Where the symbols take the units:
b: mup->fod, mep->vif, vor->gir, loz->kan, muk->zar, vur->tep, beb->tok, tep->gop, til->gur, sas->mup, vop->rin, las->mep, mis->dur, zap->teg, zar->fof, zel->mub, zub->fot, kom->zap, lag->vop, dom->ros, dav->zel, gop->dom, fot->dek, gir->lur, vif->liv, reb->vur, teg->til, gil->big, dur->nez, vek->miv, vit->vor, tok->zub, lur->lem, dek->mil, rin->vem, pom->lav, faz->pom, kor->las, vem->pim, kob->vit, nug->dav, fem->kor, pim->tav, lem->kob, zab->sas, fod->gil, mub->vek, mil->beb, miv->nug, lav->rul, pev->kom, liv->fem, tav->lag, ros->reb, big->zab, rul->loz, nez->muk, gur->pev, fof->mis, kan->faz
x: mup->sas, mep->las, vor->vit, loz->rul, muk->nez, vur->reb, beb->mil, tep->vur, til->teg, sas->zab, vop->lag, las->kor, mis->fof, zap->kom, zar->muk, zel->dav, zub->tok, kom->pev, lag->tav, dom->gop, dav->nug, gop->tep, fot->zub, gir->vor, vif->mep, reb->ros, teg->zap, gil->fod, dur->mis, vek->mub, vit->kob, tok->beb, lur->gir, dek->fot, rin->vop, pom->faz, faz->kan, kor->fem, vem->rin, kob->lem, nug->miv, fem->liv, pim->vem, lem->lur, zab->big, fod->mup, mub->zel, mil->dek, miv->vek, lav->pom, pev->gur, liv->vif, tav->pim, ros->dom, big->gil, rul->lav, nez->dur, gur->til, fof->zar, kan->loz
u: mup->miv, mep->zap, vor->vem, loz->mil, muk->gop, vur->dur, beb->kan, tep->nez, til->liv, sas->vek, vop->kob, las->kom, mis->reb, zap->mep, zar->dom, zel->big, zub->pom, kom->las, lag->lem, dom->zar, dav->gil, gop->muk, fot->lav, gir->pim, vif->teg, reb->mis, teg->vif, gil->dav, dur->vur, vek->sas, vit->rin, tok->faz, lur->tav, dek->rul, rin->vit, pom->zub, faz->tok, kor->pev, vem->vor, kob->vop, nug->fod, fem->gur, pim->gir, lem->lag, zab->mub, fod->nug, mub->zab, mil->loz, miv->mup, lav->fot, pev->kor, liv->til, tav->lur, ros->fof, big->zel, rul->dek, nez->tep, gur->fem, fof->ros, kan->beb
y: mup->vit, mep->mup, vor->nez, loz->pev, muk->fot, vur->faz, beb->las, tep->pom, til->dav, sas->kob, vop->reb, las->sas, mis->beb, zap->miv, zar->dek, zel->tav, zub->vif, kom->vek, lag->ros, dom->rul, dav->pim, gop->lav, fot->liv, gir->muk, vif->fod, reb->kan, teg->nug, gil->gir, dur->tok, vek->vop, vit->dur, tok->mep, lur->zar, dek->fem, rin->vur, pom->teg, faz->zap, kor->zab, vem->tep, kob->mis, nug->vem, fem->big, pim->gop, lem->fof, zab->lem, fod->vor, mub->lag, mil->kor, miv->rin, lav->til, pev->mub, liv->gil, tav->dom, ros->loz, big->lur, rul->gur, nez->zub, gur->zel, fof->mil, kan->kom

The rows follow the links: the fewer symbols apart two units are, the more alike their rows tend to be.

Each row is also shifted at random along 3 hidden directions that mean nothing.

Rows with their units:
[  97   44   23   -3  -20   80  -29  -29   -3  -50   57   62  -33  -47   14   32  -24   69  -17   60    0   31   19    4  -25 -101   60  -11   87  -45   38  -35    0   43]
unit: fem
[  29  -50  -29  -22  -15  -72   53   89   74   26  -26  -23    5    6  -63  -73   46 -164   23  -51   53   33  -39   35   70   76  -90   89  -99   62   20  -28    1   35]
unit: vop
[ -96   79    0  -77   35  -32   67  -28    6  -81   45  -25  -78   32  155  -15   -9  102   43   51    9  -74  -88   45  -35   99   66  -71   -2   90  -16 -222  -32   58]
unit: beb
[-107   56   28  -20   16  -37  -10 -101   56  -58   10  -13  -33  -24    5   40  -17   39   -4   64  -55  -88  -13  -28   34   41   51  -94  -19  116   31 -199  -17   44]
unit: zub
[ -78   64   66  -25  -52   21   26    5   20   16   -8    2   46   59  -74  -96  -83   67  -64   38  -11  -58  -35   23  -36  -35   19   -1  -26  -34    9   45    5  -41]
unit: mup
[ 136  -96    2   -5    0   44   48   -7  114  -54   72   -1    7  -71 -127    3   43 -111   21    4   24  -77  100   -8   61  -54   73   59  -18   53  -20  -55   31  105]
unit: zar
[  11   53   48  -62  -76  -36   87  -27   51  -76  -60  -66    1   63   61  -30    1   87  -38  -59   -2  -74  -78   36  -24   21   -1  -90  -94   71   64 -168  -27   -9]
unit: vit
[ -72  -77  -60    7    1   -9    0   65  -49   42  -25  -40   14   26   44  -54   43  -14   48  -87   40   58   14   20  -55   41  -25   71  -22  -56  -75  142   11   -6]
unit: lag
[-126  -32  -48   25   -6  -50   -7  -80    9  -28  -38  -92    0  -15  102  146  115  -16   28  -81  -14   61   16  -15   55   54   -3  -67  -57   77   32 -119  -13   17]
unit: gop
[  38   84   35  -56   18  -38   18  -41  -61  -38  -51   21  -31   50  127   56  -35  114  -53   41  -54 -101  -70   -8  -52   51   13 -135   16   45   14 -165  -23  -17]
unit: tok
[-136  -11    3  -34  -20   88   23   41  -43   12   56  -11    2   35  -14 -120  -53  123    4    5  -20   13   25   57 -105  -75   88   74   52 -104  -64  176   37  -16]
unit: zab
[  35   50  -13    2   35 -109  -46   -7  -22   18  -43   27  -35   14  103   52   10  -49   25    8    9   10  -81  -46   57  112  -70  -74  -16   68   32 -148  -14  -21]
unit: faz
[ -71   95    8   27   -6  -60  -52  -48   -1    9  -58   21  -13  -19   41   92   -8   -2  -14   32  -20  101  -93  -39   69   23  -77  -54   15   79   91 -107  -35  -24]
unit: teg
[ -36   14   41    2  -63   98   27  -11   35  -41   37  -12   -2  -14  -26  -54  -10   69    2   14   10   44   14   21  -24 -111   70   47   24  -31   20   20    9   51]
unit: big
[ 184  -20   17  -36    4  -19   69   -8  -72  -33  -20   15  -14   60   82   -9  -20   80  -18  -34    3 -138  -34   25 -104   46   26 -100   22  -30  -28  -15  -20   -4]
unit: mis
[  13  -56    2  -36  -47   55   58   26    4  -27   30  -39    5   32   18  -79    6   52   -4  -43   15  -26   12   63  -81  -46   89   24  -17  -69  -62   75   24   11]
unit: lem
[ -81   46   26   29  -11  -32  -57   19  -57   64  -63   -8   72    4  -66   18  -15   12  -42  -21  -49   66  -18  -10   12  -48  -78    0    8  -81   21  147   16  -91]
unit: nug

The symbols that take the first to the second take the third to the fourth, perhaps in another order. What is the fourth?
Answers are names.
[ 112   44   32   43   -1  -39 -115  -13 -144   76  -67   93   41    4   24  109  -36   77  -67   35  -40   45  -58  -62  -39  -22  -86  -72   86 -109    8  159  -19 -108]
to [-111   51   20   22  -30  -50  -58    9   42   30  -66  -28   33   -5  -48   26  -14  -15  -29   -7  -15   83  -36  -15   62    2  -83   -4  -65  -14   46    8    9  -63]
as [  85  -46    3    0   48   89  -16  -18   36  -25   97   38  -42  -45  -43   16  -10  -13   23   62   -9  -65  103  -11    6  -62   98   37   74    3  -43   17    7   54]
to fem

[-161  -96  -30  -13   16   27   63  -11  117  -42  111  -86   12  -50  -80  -42   54  -67   60  -10   -5  -76  132   12   57  -16  121   64  -33   63  -60  -65   21   94]
to [ 206   32   55    5    4   88  -57  -20   32   -5   38   93   20  -94 -143   41  -48   -1  -62  102   -9  -27   63  -43   51 -121   17   28   82  -33   30   41    2   -6]
as [ -43   73   40  -40    7   28    8   26  -60  -19   16   46  -56   51   53  -69  -73  118   -7   64   -5  -17  -55   27  -83  -13   34  -36   62  -38  -20   30  -15  -15]
to lem

[-259  -67  -69  -13    3  -23   35   61   21   38   18  -84   -8   11  -28  -95   53  -72   76  -60   37   84   34   44   21   52    8  116  -80   -3  -71   80   40   42]
to [ 136  -79  -40   -5   28  -74   11   76   50   33  -10   17   14  -19  -21  -33   34 -185   22  -40   52  -27  -20  -11   60  110  -79   44  -43   48  -17  -11   12   38]
as [ 269   -7   26   -8  -82   83   83    6   69  -77    3   -8   28  -48  -16   20   38   -8  -33  -69   49  -14   22   47   14  -97   35    0  -37    5   60  -62   12   48]
to fof

[-287  -66  -35   -1   69 -103  -10   30   43   80   13  -55   31   25  -95  -88   26 -144   59  -34  -26  -61   21  -33   70  144  -19   81  -74   69  -89   40   21   13]
to [-107    8   38  -39   39   14  -16   68   78   33  115   40  -16  -12 -156 -186  -96  -73   39  114   -6  -97   26   10   32    1   59  143   29   28  -73   16   49   67]
as [-152   56  -23   23  -46    5  -17  -43   10  -19  -33  -38  -11   -4   41   76   51   -2   -2  -48    0  149  -32  -13   48  -15  -30  -24  -21   11  101  -58    2    3]
to nez

[ -18    4   -5   69   28  -12  -92   16   11   37   24   55   -3  -54 -103   69    4  -90   17   55  -12   85   42  -64  105  -50  -49   74   49  -19   26   40   -7    8]
to [ 280   -2   -8   26  -25   28    3   86  -22    1  -17   74  -32  -34   20   14    0  -51    9  -41   78  129  -53   29    5  -54  -97   40   18  -51   74   92    6  -12]
as [ 100  -37    5  -48    5   19  100    3   68  -97   52  -25  -55  -12   40  -37   34  -46   43  -29   51  -73    2   40  -11   15   76   -9  -15   65   -1 -147    0   91]
to tok

[ -35  -74  -33   63  -17    6  -10   17   52   44  -17  -48   78  -41 -119   17   45 -100  -14  -72   -5   55   75  -23   54  -45  -53   75  -36  -30  -12  142   19  -32]
to [ -74    7   -4  -11   27   64   20  -69   22  -67   70  -14  -56  -31   54   21   30   36   62   49   -1  -30   35   10   -5  -25  120  -15   26   57  -20 -106  -18   72]
as [ 187   10   23   16  -17  -36  -14  109  -36   49  -32   81   34    2  -18  -42  -22  -60  -20  -33   58   77  -70   36    3    0 -103   65   -4  -36   38   92   -6  -28]
to dur

[ -86  -78   36  -11   -4   19    9   12   47   63    3  -31   97   23 -179  -79  -37   -3  -64  -10  -46 -142  129  -33  -36  -54   50   61  -48  -79  -87  171   15  -46]
to [  63  -68  -43   53   78    9 -103  -20    1   50   24   45   19  -50  -91   76   28 -118   22   41  -16   12   78  -79   78  -17  -40   48   70   -7  -12  104   -3    3]
as [-262   -7  -65   20   43  -22  -56   39  -42   24   43   -4  -39    3   56  -75  -14   -6   86   36   32  113  -13    6    6   37    6   83   42    8  -55   72   11   17]
to kob

[ 144  -26   48   -9  -19    2   34  -64   44  -25  -15   -1   53  -15  -81   59    0  -25  -59    6  -42 -146   43  -40   -7   -4   20  -40   -2   14   -9  -57   -7  -24]
to [-203   37    4   20   -7   68  -51  -83  -55    3   53  -22   -9    9    8    7  -56  160  -15   77  -53    0   42  -22  -53  -66   94  -35   67  -59  -41   49  -22  -28]
as [ -42   27  -34   51   16   18  -26   -8   37  -12   30   14  -75  -62   47   38   19  -37   60   32   28  167  -29  -17   74   -9  -23   41   39   57   53  -88   -7   42]
to lag

[ -38   69   86  -14  -11   43  -25  -44   56  -44   29   19   -1  -11  -69  -27  -74    8  -34   96  -30  -44  -21  -27   44  -36   24  -12    7   61   55 -121  -14   14]
to [  80   70   -5    0   19  -48  -25   39  -41   -2  -34   66  -70  -13   89   19  -22   -1   28   45   61  108 -125   24   17   59  -87  -22   18    8   64  -85  -19    0]
as [-169  -52  -28    1   14   46   -2 -110  -96   10   14  -74   45   44   75   55    8  160  -53  -53  -91 -107  112  -21 -140  -35  126  -94   49  -96 -110  155  -13  -54]
to vur

[ 125  -25  -23   42  -27   52  -64   24  -74   53  -26   46   20  -29   19   62    7   29  -38  -51   32  145    3   11  -19  -91  -55   25   52 -115    8  194  -20  -43]
to [ -22   25   34   24  -26  -42  -28   34   60   27  -51    4   43  -32 -125   -3  -10 -106  -19    3  -19   95  -22  -30  104  -13  -83   44  -30   26   80   -1   15  -38]
as [  96   13   31  -68  -55   18   83   20   19  -58  -16  -13   -2   29    7  -90  -23   31  -35  -33   18  -59  -46   56  -63   -6   25  -32  -43  -17   12  -51  -11    2]
to lur

[-141   50   51  -29    2  -21   -9    4   60    6   43   16    1    8 -116 -128 -107  -44    2  124   -9  -70  -20   -9   34   11   24   61    4   59   -5  -67   -7   27]
to [-268   29   -4   10  -12  -37  -47   -3    8   53  -31  -47   36   12  -37   -3   -7    6   -7  -29  -26   67  -25   -8   56    5  -58   22  -43  -17   26   51   -1  -45]
as [-169  -61  -63   29  -36   -7   46   12   58  -12   -2  -69   14  -13   33    3   84  -52   58  -93    9  108   23   31   38  -19   -1   24  -52   27   19    0   10   32]
to fof

[-128  -94  -54  -12    1    7    3   81  -25   50   -1  -58   21   27   15  -72   32  -24   55  -91   35   78   24   47  -30   17  -10   75  -26  -63  -74  159   34   -8]
to [  51  -13  -36   16   52  -71  -14   63   12   32   20   48  -44  -34   15   -6    3 -130   88   38   54   14  -62  -23   51  102  -80   41    0   76   -6  -85    0   29]
as [-113  -30   33    3  -62   43   95  -33  193  -84   38 -102   21  -33 -123  -15   56  -59    7  -32  -15  -23   46   17  124  -44   72   51 -105  112  102 -176   33  105]
to dek

[ 227  122  100   -9  -42   10  -39  -66  -44  -38  -53   61    5    1   54   97  -58  105  -96   71  -30  -27  -76   -7  -27  -79   -3 -143   84  -12   91 -111  -44  -42]
to [ 159   95   37   -5  -54   69   16  -73  -22 -123   11   27  -99  -17  146   86  -16  125  -19   54   26   54  -58   31  -40  -87   49  -89   70   28   99 -148  -20   38]
as [ -26  -22  -14   39  -25  -52  -33   13  -66   65  -87  -19   66   35  -11   70   37   24  -48  -91  -46    6    0  -16  -26    2  -68  -38  -27  -73  -18  133   -7  -85]
to tav

[-176   -9  -18  -57   78    7   10   -6  -67    8   67   -5  -44   49   62  -99  -43   67   30   72  -32 -119   17   -1  -92   57   77  -24   30    8 -126   11   -8   -6]
to [ -76   11    9   10   88  -81  -52   30    6   36    2   32    7  -10  -14   -9   -4 -101   49   53  -18  -22  -30  -40   72  141  -78   26  -13   63  -26  -44   -7  -15]
as [  50   67   41   28  -24  -64  -16   58  -20   49  -46   30   26    6  -45  -15  -47  -47  -24    0   13   68  -95    9   43   10 -106   16  -23   -7   73   27    0  -70]
to fod

[ -75    4   24   42   44  -30 -120   11  -38   81  -13   61   45  -24 -117   35  -38  -51  -23   68  -48   45   28  -70   60    7  -74   47   29  -36  -28  131   13  -55]
to [-176   40   29  -10  -50   78    4  -51   10  -35   15  -41   23    7  -15  -17  -25  124  -37   -9  -35   19   48    8  -19 -111   70   -8    5  -54   31    5   -4  -17]
as [-178 -144  -89   32   75    9  -23    3   -1   47   24  -62   -2  -21   25   10   83  -51   71  -77    7   29   84   -3  -13   37   13   43   -6    4  -83  115   20   18]
to mil

[ 314    4   14  -17  -38  -62   66   87   74  -23  -73   22   -5  -28  -12   -6   54 -184   19  -86   88   51  -90   42   96   44 -120   44  -77   74  115 -153    9   37]
to [-319  -53  -47  -35  -17   55   74   17  -23   10   49  -98    1   60   41 -138   -7  109   28  -64  -23  -39   63   65 -116   16  132   35  -37  -67 -138  121   44   19]
as [-133    1  -13    2   37   33  -38 -103  -80  -29   44  -34    9   19   53   57   13  154  -30   36  -66  -76   52  -31  -99  -32   92  -81   71  -59  -62   29   -9  -24]
to pom

